Here is a tiny trained network, its code and every weight. The questions are about switching its units off for an input and a class, where a switched-off unit gives its printed mean instead of its output.

import numpy as np


def w(rows, s, z=0):
    codes = np.array(rows[::2]) - 128.0
    scale = np.full(codes.shape[1], s)
    scale[-1] = z or s
    return codes * scale


def f(y):
    return np.maximum(y, 0)


def log_softmax(a):
    a = a - a.max(-1, keepdims=True)
    return a - np.log(np.exp(a).sum(-1, keepdims=True))


def net(x, mask):
    res = np.array(x, float).reshape(1, 7) / 4 @ E
    y = f(res @ A[0][:, :-1].T + A[0][:, -1])
    res = res + np.where(mask, y, B[0][:, -1]) @ B[0][:, :-1]
    return log_softmax(res[-1] @ U[:, :-1].T + U[:, -1])


A, B = {}, {}
E = w([
[169,102,11],'x0',
[128,134,129],'x1',
[129,118,121],'x2',
[1,156,26],'x3',
[128,133,129],'x4',
[123,130,134],'x5',
[75,10,124],'x6',
],0.0064)
A[0] = w([
[67,144,105,55],'neuron 0',
[152,120,101,148],'neuron 1',
[137,121,111,22],'neuron 2',
[196,141,27,62],'neuron 3',
[102,86,115,103],'neuron 4',
[44,163,88,68],'neuron 5',
[111,154,157,108],'neuron 6',
[183,115,55,254],'neuron 7',
[173,115,65,125],'neuron 8',
[200,116,144,18],'neuron 9',
[153,102,176,176],'neuron 10',
[98,128,208,126],'neuron 11',
[139,70,94,58],'neuron 12',
[96,106,111,54],'neuron 13',
[169,121,92,88],'neuron 14',
[158,212,99,149],'neuron 15',
[110,162,122,190],'neuron 16',
[61,124,100,68],'neuron 17',
[168,82,176,3],'neuron 18',
[103,200,11,28],'neuron 19',
[142,73,164,115],'neuron 20',
[115,88,130,74],'neuron 21',
[153,77,90,101],'neuron 22',
[218,80,143,47],'neuron 23',
[150,188,124,212],'neuron 24',
[120,127,168,70],'neuron 25',
[156,178,121,107],'neuron 26',
[116,165,181,197],'neuron 27',
[222,86,192,233],'neuron 28',
[175,208,118,178],'neuron 29',
[117,238,105,98],'neuron 30',
[193,76,130,43],'neuron 31',
[140,96,148,110],'neuron 32',
[156,107,84,83],'neuron 33',
[243,108,164,135],'neuron 34',
],0.012,0.0039)
B[0] = w([
[184,180,34,157],'neuron 0',
[61,121,194,152],'neuron 1',
[107,104,171,128],'neuron 2',
[77,131,255,180],'neuron 3',
[108,83,44,154],'neuron 4',
[199,192,46,179],'neuron 5',
[64,142,100,145],'neuron 6',
[29,110,110,207],'neuron 7',
[1,134,202,169],'neuron 8',
[199,211,41,163],'neuron 9',
[85,132,73,188],'neuron 10',
[76,121,164,179],'neuron 11',
[88,93,122,151],'neuron 12',
[186,106,70,143],'neuron 13',
[114,153,227,149],'neuron 14',
[117,28,67,181],'neuron 15',
[93,126,104,160],'neuron 16',
[166,155,39,165],'neuron 17',
[133,188,66,162],'neuron 18',
[155,173,114,192],'neuron 19',
[120,108,52,168],'neuron 20',
[173,86,112,142],'neuron 21',
[65,96,154,158],'neuron 22',
[106,172,52,184],'neuron 23',
[67,60,95,184],'neuron 24',
[49,167,123,143],'neuron 25',
[149,58,121,157],'neuron 26',
[37,75,159,183],'neuron 27',
[98,136,28,255],'neuron 28',
[81,69,70,194],'neuron 29',
[113,86,28,175],'neuron 30',
[112,156,77,163],'neuron 31',
[161,101,73,150],'neuron 32',
[87,136,160,150],'neuron 33',
[111,176,48,227],'neuron 34',
],0.0064,0.0092)
U = w([
[112,137,119,252],'0',
[129,110,109,248],'1',
[178,189,72,68],'2',
[143,89,115,253],'3',
[88,114,158,210],'4',
[168,6,95,123],'5',
[138,82,110,98],'6',
[151,114,196,3],'7',
],0.011,0.0046)

Each question gives the input, the list of numbers given to net, and the class t.
The units are the neurons (one row each of A and B). Each row of codes is followed by its name. A weight is (code - 128) times the scale printed after its matrix; where a second scale follows, it is the last column's (A, B and U).
mask holds one flag per neuron, in row order. A switched-off neuron (its flag False) gives its mean, the last column of its row in B, instead of its output. The means were averaged over made-up inputs and are rounded, as every weight is.
A unit's drop is (log p(t) with every unit on - log p(t) with that unit switched off) / (log p(t) with every unit on - log p(t) with every unit switched off).
The circuit of an input: a set's keep is (log p(t) with only the set's units on - log p(t) with every unit switched off) / (log p(t) with every unit on - log p(t) with every unit switched off). Starting from the 12 units with the biggest drops (on a tie, the unit counted first), units are removed one at a time, each time the one whose removal leaves the highest keep (on an exact tie, the one counted first), for as long as the keep stays at least 0.8.
circuit, biggest first: the units of the circuit, biggest drop first
most important unit: the unit with the biggest drop
k most important neurons: the k neurons with the biggest drops, biggest first
drop of u: that unit's drop, to one decimal
input [-8,4,4,8,1,-2,-3], class 2: circuit, biggest first	(neuron 5; neuron 0)
input [2,-5,6,-8,0,5,-4], class 2: circuit, biggest first	(neuron 9; neuron 34)
input [0,-4,5,-3,4,-2,-8], class 5: most important unit	neuron 15
input [8,6,-3,-4,-3,-7,-7], class 4: circuit, biggest first	(neuron 3; neuron 8)
input [-4,3,6,-6,5,-4,-8], class 5: circuit, biggest first	(neuron 15; neuron 29)
input [-2,6,6,-6,-2,-3,-8], class 5: circuit, biggest first	(neuron 15; neuron 29)
input [-8,6,-2,-8,3,4,-1], class 2: circuit, biggest first	(neuron 34; neuron 9)
input [6,6,-7,-7,0,-6,2], class 2: 3 most important neurons	(neuron 9; neuron 34; neuron 23)
input [6,6,3,7,6,-2,7], class 2: 4 most important neurons	(neuron 5; neuron 17; neuron 0; neuron 19)
input [8,-7,8,-5,-2,5,-5], class 4: 2 most important neurons	(neuron 3; neuron 8)
input [8,-2,7,-1,1,-6,-1], class 4: drop of neuron 8	0.1
input [-7,-4,-1,-8,0,-6,4], class 2: drop of neuron 23	0.1
input [-3,4,-3,5,0,2,2], class 2: drop of neuron 9	-0.1
input [8,0,4,1,0,2,-5], class 4: most important unit	neuron 3
input [-2,-2,4,-4,-5,0,-8], class 5: drop of neuron 29	0.2
